(in the rows, 128 means zero)
Each row of numbers belongs to one of the things below and depends on some of the facts about them. Some rows are named. Which thing is each other row?

Facts:
Δ: points at; β: is of sort
<75> {Δ=<425>, β=c}
<968> {Δ=<863>, β=d}
<1002> {Δ=<664>, β=a}
<306> {Δ=<416>, β=b}
<416> {Δ=<116>,<1002>, β=a}
<348> {Δ=<72>, β=a}
<731> {β=d}
<91> {Δ=<97>, β=a}
<72> {β=d}
<62> {β=a}
<712> {Δ=<116>, β=a}
<957> {Δ=<671>, β=a}
<635> {β=e}
<83> {Δ=<371>, β=d}
<664> {Δ=<671>, β=e}
<1028> {β=e}
<789> {Δ=<90>,<1028>, β=e}
<277> {Δ=<97>, β=a}
<500> {β=a}
<81> {β=c}
<440> {β=d}
<465> {Δ=<5>, β=a}
<449> {Δ=<72>,<273>, β=a}
<127> {Δ=<213>, β=c}
<885> {Δ=<59>,<841>,<75>, β=c}
<213> {β=a}
<589> {Δ=<182>, β=a}
<516> {β=b}
<898> {Δ=<598>, β=a}
<1004> {β=b}
<757> {β=b}
<185> {Δ=<379>,<665>, β=d}
<97> {Δ=<306>, β=d}
<665> {Δ=<957>, β=a}
<116> {Δ=<348>, β=c}
<720> {Δ=<371>,<219>, β=a}
<875> {Δ=<664>, β=a}
<157> {Δ=<598>, β=d}
<383> {β=a}
<671> {Δ=<348>,<72>, β=e}
<750> {Δ=<898>, β=b}
<541> {Δ=<5>, β=a}
<328> {Δ=<176>, β=d}
<784> {Δ=<664>, β=b}
<182> {Δ=<635>,<1028>, β=a}
<839> {Δ=<441>,<16>, β=a}
<594> {Δ=<62>,<731>, β=b}
<49> {Δ=<500>,<260>, β=a}
<371> {Δ=<863>, β=b}
<441> {Δ=<665>,<784>, β=a}
<566> {Δ=<1002>, β=a}
<701> {Δ=<868>, β=d}
<90> {Δ=<383>,<635>, β=a}
<944> {Δ=<863>, β=e}
<655> {Δ=<339>, β=c}
<631> {Δ=<1004>, β=a}
<305> {Δ=<449>, β=d}
<16> {Δ=<383>,<483>,<665>, β=b}
<841> {Δ=<757>,<1028>, β=a}
<863> {Δ=<875>, β=c}
<915> {Δ=<665>,<875>, β=e}
<317> {Δ=<383>, β=b}
<730> {β=a}
<82> {Δ=<832>,<540>, β=b}
<339> {Δ=<383>, β=b}
<854> {Δ=<450>, β=a}
<273> {Δ=<317>, β=a}
<216> {Δ=<1028>, β=c}
<599> {Δ=<957>, β=e}
<421> {Δ=<305>, β=b}
<5> {Δ=<16>,<702>, β=d}
<540> {Δ=<610>, β=e}
<379> {β=a}
<144> {Δ=<450>,<219>,<702>, β=d}
<908> {Δ=<757>,<1004>, β=e}
<603> {β=e}
<219> {Δ=<176>,<635>, β=c}
<610> {β=a}
<980> {β=d}
<168> {Δ=<898>, β=b}
<868> {β=c}
<832> {Δ=<143>,<655>,<731>, β=b}
<928> {Δ=<910>, β=b}
<425> {β=a}
<483> {β=d}
<143> {Δ=<957>,<980>, β=c}
<260> {Δ=<441>,<665>, β=d}
<598> {β=a}
<910> {β=a}
<176> {β=e}
<450> {β=d}
<59> {Δ=<598>, β=e}
<702> {Δ=<1004>, β=c}

Some things and their rows:
<348>: [146 106 104  84 128  83 169 130 110 117 146 124 116 148 167 125 159 144
 133 173 125 132 151 174 127 179 100 109 165 170 121 128 104 161 131 112]
<116>: [141 113 130  95  83  92 191  97 111 118 137 122 112 131 163 134 160 140
 128 143 114 135 110 116 132 151 112 116 154 208 145 140 104 164 125  77]
<82>: [120 172 162 142 127 159 132  78 122 157  94 142 182 119 116 174  89 145
 101 116 116  75 151  97 182 148 170 166 175 112  96 113 127 108 150 150]
<540>: [ 99 154 138 103 133 151  97  79 106 133  94 127 154 102 117 177 110  94
 126 132 148  80 121  97 113 138 164 136 138 164 111 120 139 123 135 151]
<968>: [136 127 132 145  89 112 151 102 150 109 168  89 132 164  97 114 117  97
  56 134 127 163 125 135 136 115  97 149 128 135 143 133 162 141 154 152]
<516>: [128 131 157 120 136 116 115 103 134 151 112 125 112  91 116 135 130 139
 121 126 130 104 125  81 157 118 128 147 126 110 119 154 133 122 125 126]
<1004>: [143 148 113 104 136 130  54 131 119 115  64 187  61  96 119  90 182 132
 147 145 132 149  59  51 116  87 177  92 121  91 117 174 147  80 113 125]
<908>: [129 141 102 104 153 194 108 113  94 133 116 184 140 129 124  74 151 126
 107  53 163 146 129  88 142  73 194 113  87  95 147 103 171 101  92 125]
<702>: [121 137  96 123 114 134 100 148 113 126  95 187  93 116 106  91 175 134
 137  90 129 135  62  96 103  83 177  99  92 138 149 135 107  63 114 112]
<328>: [118 124 129 168 108 142 113 126 170 104 146 121 148 119 106 121  81 133
 116  81 140 138 153 114 137  85 112 145  86 131 158 173 107 107 125 154]
<176>: [ 93 103 116 115 115 121  65 154 153  83 126 117 138  86 125 160 112 120
 165 112 154 116 125  90 100 122 106 122  90 118 164 194 130 129  92 172]
<868>: [ 92 119 132 150 108 114  95 119 123 143 112 122 110  87 121 163 135 106
 145 125 107  92  89  91  89 109 109 115 134 191 143 160  99 109 149 131]
<182>: [120 100 105 157 144 155 118 138 142 116 146 136 173 148 137  94  79 168
 180  96 147 158 155 117 161 145 111  94 103  74 135 162 148 114  89 138]
<465>: [117 152  91 124 154 132 117 170 124 145 112 161 120 132 122  90 142 160
  90  77 119 117 131 187 113 128 189 126 105 113 121 105 115  78 126 132]
<371>: [139 113 147 133  70  69 118 110 152  97 149  89  99 120  95 143 127 123
  74 169  97 158 109  96 154 130 102 129 138  70 162 172 185 150 138 158]
<599>: [139 140 131  77 105 133 161 132 114 105 139 132 140 146 131 167 146 114
  71 123 130 133 150 131 120 153 178 150 153 133 144  65 159 153 126 130]
<957>: [153 132 119  96 114  83 147 142 107 113 125 113 106 166 158 143 171 135
 125 197 106 137 127 173  96 192 131 107 162 139 104 103 137 160 151 121]
<62>: [105 150 144 141 123 141 101 104  99 143 100 130 150 121 136 152  94 119
 172 174 133  95 118 137 123 181 137 118 170 149  72 136 122 118 156 163]
<664>: [135 112 121  53  87  92 152 118 114  78 149 120 120 120 147 151 184  94
  95 169 151 150 119 108 109 161 119 119 143 152 152 122 180 185 127 128]
<789>: [121 127 129 122 143 183 118 148 147  94 144 153 199 130 136 124  87 148
 164  57 156 132 173  89 158 126 152 125  89  75 154 120 164 128  62 136]

Which thing is each row?
No name comes twice in this set of rows, the named rows included.
[118 104 113 136 140  83 109 224 147  84 102 118 113 119 155 154 111 165
 214 158 112 112 150 167  75 187 126 119 129 128 122 153  79 137 114 132]  <383>
[127 102 133 133 124 164  78 151 123  64 116 153 146 119 152 139 126 109
 245 134 165 167  92  41 104 136 118  92 113  74 137 159 161 136  79 138]  <1028>
[138 139 130 131 108 111 134 205 156  86  95 152 104 147 137 138 129 138
 149 144 122 124 128 171  64 128 168 145 118 149 120 113  79 132 124 125]  <483>
[120 119 101 156 112 120 114 130 141 133 181  93 160 140 100 110  81 152
  78  98 124 148 160 179 166 122  91 119 100  75 167 161 172 108 120 165]  <720>
[156 127 129 125 152 155  74 129 124 111  89 170  88 110 123  83 159 132
 194 122 147 167  82  28 144 116 146  92 115  71 112 158 161 100  96 115]  <757>
[135 112 170 168 184 172 136 110 161 182 152 108 111 118 111 130 120  75
 149 115 144 151 122 126 111  45  91 176  95 104 103  80 110 140 138 105]  <157>
[133 147  86 118 160 159  77 126 101 165 108 172 119 128 114  57 148 142
 115  77 144 133  99 139 147  86 159  91  99 117 124 126 129  74 129 120]  <631>
[120 111 135 174 137 164 119 105 125 157 129 141 139 115 123 129 126  83
 180 112 116 151  82  72 132  91 110 108 116 118 129 106 144 128 117  96]  <75>
[104 140 147 169 110 129 157 162 135 112 107 147 157 110 143 173 105 150
 173 111  90  90 131 126 106 146 162 134 138 163 128 125  86 119 119 124]  <655>
[135 164 114 105 127 138 108 176 150  99  93 167 100 152 115 103 146 142
 118 109 139 137 109 132  91  89 184 130  99 135 119 122  83  95 120 120]  <5>
[161 118 135  96 110  87 164 143 133  67 123 122 104 144 154 135 159 132
 154 195 130 150 129 121  87 164 116 117 155 212 128 140  74 180 135 101]  <72>

Now the same things, written a new way:
Some things and their rows:
<631>: [147 124 151 153 107 161 136 129 132 141 138  92 115 142 100 114 161 124
 144 131 107 112 119 130  86  91 134 127  96 132]
<216>: [ 73 132 111 140 109 162 127 163 128  86 113 120 102 130  91 118 114 167
 100 115 139 133 137 112  83 178 103 160 148  89]
<589>: [115 128 135 136 113 138 117 152 112 114 140 118 112 119 116 121 128 126
 123 126 115 121 151 123 106 145 115 150 118 118]
<116>: [119 108  67  77 139 153 137 100 134 154 101 120 139 120  80 131  92 141
 105 145 112 156 135 115 114  89 122  98 106  94]
<839>: [169 128 153 153 117 132 115 131 103 129 124 133 112 114 145 134 148 105
 114 130 102 126 118 122 101 120 134 119 118 134]
<1002>: [ 62 185 129 126 110 102  40 105 118 178 141  94  68 189 159 140 121  88
 192 179  75 106 146  84 119 138 179  97 115 153]
<915>: [141 131 148 161 105 104 106 126 140 134 105 164 132 111 174 145 112 111
 102 124 103  85  88 122 140 135 127 119 125 132]
<944>: [109  97 146 126 125 125 124 101 171  92 126 168 155 101 102 125 106 117
  84 106 107  42 114 119 186 128 120 153 102 145]
<371>: [122  77 142  84 124 148 125 126 189  39 138 168 160  95  85 122 120 113
  69 103 110  48 131 119 195 139 132 129 103 175]
<701>: [126 122 123 123 137 125 126 121 134 138 106 129 141 139 132 115 139 142
 128 104 125 136 126 149 136 128 140 136 143 119]
<863>: [ 96  92 159  90 138 134 126  87 176  62 115 165 121 114 113 135 120 126
  67 116  97  54 113  85 181 145 160 147 118 177]
<789>: [ 78 141 108 168  98 135 105 155 125 108 123 132 124 125 101 116 105 130
 120 108 139 108 132 130 111 171  85 166 136  84]
<665>: [190 110 174 143 104 114 106 202 106 137 101 175 123  64 227 183 107 130
  80 118  85 118 108 133  94 132 129 103 139 131]
<91>: [140 120 140 143 116 141 125 134 117 125 136 111 118 127 114 114 135 117
 126 137 104 114 142 128 107 115 129 131  96 128]
<1004>: [140 125 134 134 123 161 159 136 162 127 147  94 135 149 101 127 154 143
 167 126 159 130 103 138 104  98 123  97 125 145]
<379>: [132 134 161 131 147 123 151 131 126 136 166 121 125 120 146 146 137 140
 155 130 149 133 134 121 126 124 124 148 127 145]
<72>: [119 115 100  75 168 131 153 112 139 172 127 128 173 121 118 147 114 161
 143  98 146 162 133 148 151 108 128 133 150 113]
<757>: [120 132 126 123 128 146 153 153 152 116 150 114 133 143 121 138 136 144
 161 118 171 133 121 137 122 133 113 115 140 141]
<213>: [131 132 158 125 144 125 155 126 127 137 168 116 124 124 134 146 140 136
 152 130 149 130 136 117 130 123 123 151 127 146]
<603>: [115 138 129 150 137 114 155 113 143 150 144 129 144 126 132 132 116 144
 146 126 154 111 112 124 149 119 108 145 133 128]

Name these rows:
No name comes twice in this set of rows, the named rows included.
[143 132 120 116 139 120 121  97  93 130 140 134 122 117 112 129 129  95
 118 123 119 149 143 113 133 126 116 132 120 131]  <273>
[ 78 171 107 117 110  96  39 125 137 147 131 115  81 183 167 151 119  94
 184 171 109 115 122  98 136 148 171  57 140 156]  <784>
[166 119 147 139 124 121 118 142 127 135  89 151 143 111 175 136 141 134
 105  99 116 137  95 146 122 129 146 117 154 123]  <185>
[143 122 149 132 125 129 129 137 118 127 139 128 119 115 135 134 134 122
 124 131 114 121 134 126 119 123 127 133 116 134]  <49>
[135 110  99  71 144 138 133 119 109 160 140 130 155  96  97 140  92 121
 124 138 107 149 159 124 127  90 111 122  98 110]  <449>
[124 125 133 175  96 148 132 118 149 143 123 107 135 145  95 106 133 133
 141 126 123  98  95 134 102  97 108 134 106 107]  <908>
[119 132 128 152 125 123 131 116 137 139 125 132 142 129 124 123 120 130
 134 130 136 101 110 131 138 118 115 135 122 116]  <540>
[130  98  74  44 150 138 137 125 116 183 144 133 163  85  91 160  73 126
 123 137 101 158 176 122 127  74 104 113  97 101]  <348>
[190 115 162 158 108 116 110 152 118 137  68 167 133 103 196 148 142 127
  86  91  96 134  78 152 112 130 152 100 154 124]  <260>
[151 117 123 172 133  55 141 138 110 119 120 138 145 152 180  64  96 129
 120 225 150 123 167 172 187 132 143 136 113 116]  <59>

Now the same things, written a new way:
Some rows with their names:
<541>: [121 126 166 142 139 135 118 145 146 138 138 118 132  99 131 108 132 126
 128 136 118 120 115 114 124 122 113 144 125 132 119 133 105 127 117 137
 118 139 140 102 143 116 121 122 158]
<305>: [133  90 140 155 137 143 125 137 100 141 131 111  76 132 125 136 112 137
 120 140 121  94 136 135 113 139 114 183 138 109 116 118 121 123 143 136
 121 114 139 112 147 107 135 129 186]
<182>: [126 129 143 143 135 143 111 143 149 140 144 117 111 107 128 109 134 120
 130 136 110 114  90 113 129 107 111 130 125 141 130 117  99 144 120 145
 120 141 145 103 146  92 144 121 157]
<594>: [134 105 126 157 143 147 119 137 120 146 141 147 137  98 125 130 128 138
 113 125 105  98 137 119 112 142 126 121 128 137 125 145 121  78 126 124
 135 131 148 116 129 116 123 128 115]
<885>: [144 153 112 129 130 146 121 143 132 149 141 103 106  94 123 132 114 126
 115 136 120 128 103 118 102 134 150 143 135  99 103 139 115 119 128 150
 138 128 134 114 151 150 137 130 139]
<16>: [119 123 148 145 104 139 114 152 105 153 150 133 192 108 120 135 129 133
 119 144  85  95 114 108 116 124 116 113 134 166 106 144 125  40 116  99
 138 113 152 122 128 118 119 144 143]
<671>: [143 114 242 158 120 148 147 157 111 111 156 184 106 108 127 112 121 153
 115 111 117 120  61 132 112 160 129 203 137 146 130 168 152 113 144 156
 110 137 149  91 157  92 101  72 127]
<379>: [136 136 134 144 152 127 110 156 139 145 127 148 102 114 125 132 131 119
 127 141 123 178 113 130 126 126 134  91 138 135 129 138 134 209 118 146
 114 104  89 137 140 160 111 100 113]
<540>: [129 165 139 135 144 146 109 142 112 129 144 141 113 110 121 188 115 119
 117 140 112 138 111 107 109 146 138 168 146 137 115 127 129  99 127 157
 116 135 134 122 152 135 122 115 139]
<1028>: [145 171  99 139 152 139  98 144 115 147 137 171  82 124 113 187 122 110
 128 137 110 159  92 119 116 150 140 111 149 157 131 117 147 201 128 146
 113 120 113 153 151 134 110  90 104]
<260>: [112 100 173 141 124 123 123 148  86 144 135  83 163 129 124 146 106 135
 116 160 125 107 175 124 107 153 106 165 138 124  89 123 135  77 124  94
 124  96 134 126 139 158  98 148 209]
<841>: [121 141 121 138 142 143 111 142 144 133 136 122 105 108 130 147 126 119
 121 142 113 142 104 111 123 106 130 142 135 123 123 127 101 113 120 167
 121 129 118 102 146 135 147 132 155]
<868>: [165 143 120 139 138 135 116 145 127 168 136 133 100  99 117  76 128 125
 127 124 121 135 109 139 111 160 136  74 130 124 120 139 144 248 127 115
 133 119 131 144 146 121 101  87 101]
<500>: [133 135 127 145 152 129 110 155 140 144 126 148  96 114 125 133 132 119
 126 139 124 175 117 129 125 127 135  93 140 133 132 137 132 209 119 150
 111 103  91 135 142 158 110 100 114]
<277>: [120 136 137 138 143 140 115 147 144 130 138 117 115 107 133 151 125 124
 119 143 122 144 110 113 122 108 131 153 134 117 121 135 101 108 120 165
 118 126 120  99 145 146 140 126 151]
<49>: [104 121 156 144 144 126 120 143 143 134 144  98 124 108 134 120 116 131
 127 145 121 122 139 125 126 131 113 142 139 120 112 124 109 124 131 132
  99 112 128 103 143 123 132 134 149]
<944>: [129 168 120 128 157 155  96 129 116 125 151 122 121 105 121 191 113 112
 109 138 124 142 130  99 110 152 132 152 140 131 129 105 114 100 133 163
 119 142 140 125 151 139 125 102 131]
<449>: [124 113 170 153 126 145 134 158 144 124 138 150  89 110 133 137 127 139
 121 134 114 140  67 123 125  98 135 176 136 126 123 154 115 111 128 179
 113 123 114  86 153 127 143 116 149]
<144>: [148 103 142 146 139 146 113 136  99 150 125 115 106 121 119 119 125 128
 116 136 121 101 134 121 110 139 113 160 119 127 123 120 120 128 122 128
 144 135 145 119 144 117 116 115 192]
<750>: [131 118  91 153 155 146 118 137 125 142 129 142 115  96 129 182 121 133
 112 134 107 117 148 117 105 135 147 149 137 120 108 152 114  48 122 147
 136 128 127 110 131 156 135 161 122]

Which thing is each row?
No name comes twice in this set of rows, the named rows included.
[135 161 152 137 137 146 106 138 118 140 151 141 116 108 120 145 123 117
 127 132 105 110  91 106 114 148 118 158 135 162 123 112 124 128 126 135
 120 150 158 121 151  89 120 106 137]  <789>
[141 132 176 132 114 133 133 154 123 150 148 105 157  90 124  82 119 140
 118 133 120 111 114 125 102 152 131 139 127 119  95 156 132 127 122 114
 134 127 150 110 146 139 102 125 146]  <143>
[129 112  93 146 163 160  96 110 125 139 151 111 144  91 125 135 125 127
 102 124 120  98 171 107 113 154 118 103 119 119 140 111  92  70 133 144
 140 148 160 122 128 115 136 107 110]  <371>
[139 140 120 119 153 160  97 115 131 141 163  64 149  80 123  83 115 121
  98 126 144 115 160 111 106 169 120  94 113  91 134  99  94 143 139 144
 141 149 167 123 147 127 121  74 126]  <863>
[111 114 228 142 118 130 141 170 129 112 146 132 161 101 136 122 119 146
 109 140 128 158 111 125 118 124 132 175 136 125 111 171 131  75 119 157
 112 105 108  88 145 173 104 109 152]  <957>
[130 135 133 149 184 120 130 130 161 151 103 115  95  85 138 119 131 130
 141 133 122 114 170 119 108 147 129 183 124  98  87 151 102 135  99 127
 118 163 133  92 136 143 121 178 165]  <898>
[100 125 240 134 111 114 132 169 124 133 142 110 216  98 133  97 126 138
 121 150 118 133 138 113 116 133 107 150 127 153  92 165 132  72 101 101
 118 112 134 100 136 164  79 136 178]  <665>
[138 108 152 152 120 146 144 146 132 138 154 115  72 103 129  92 108 152
 121 121 121  98  84 143 108 141 137 166 143  95 110 146 122 132 157 147
 111 119 150  96 154  94 148 121 126]  <116>
[123 129 217 136 140 158 119 144 104  94 172 136 153 101 126 158 108 139
  88 124 143 160 122 116 109 171 132 169 137 126 147 137 137  88 150 181
 116 123 131 112 155 156  94  40 117]  <664>
[138 142  94 150 182 117 116 146 149 154 103 144  65 102 131 146 131 119
 136 138 126 167 153 131 116 142 147 125 139 110 106 152 129 210 106 143
 112 122  88 126 137 176 113 139 126]  <598>

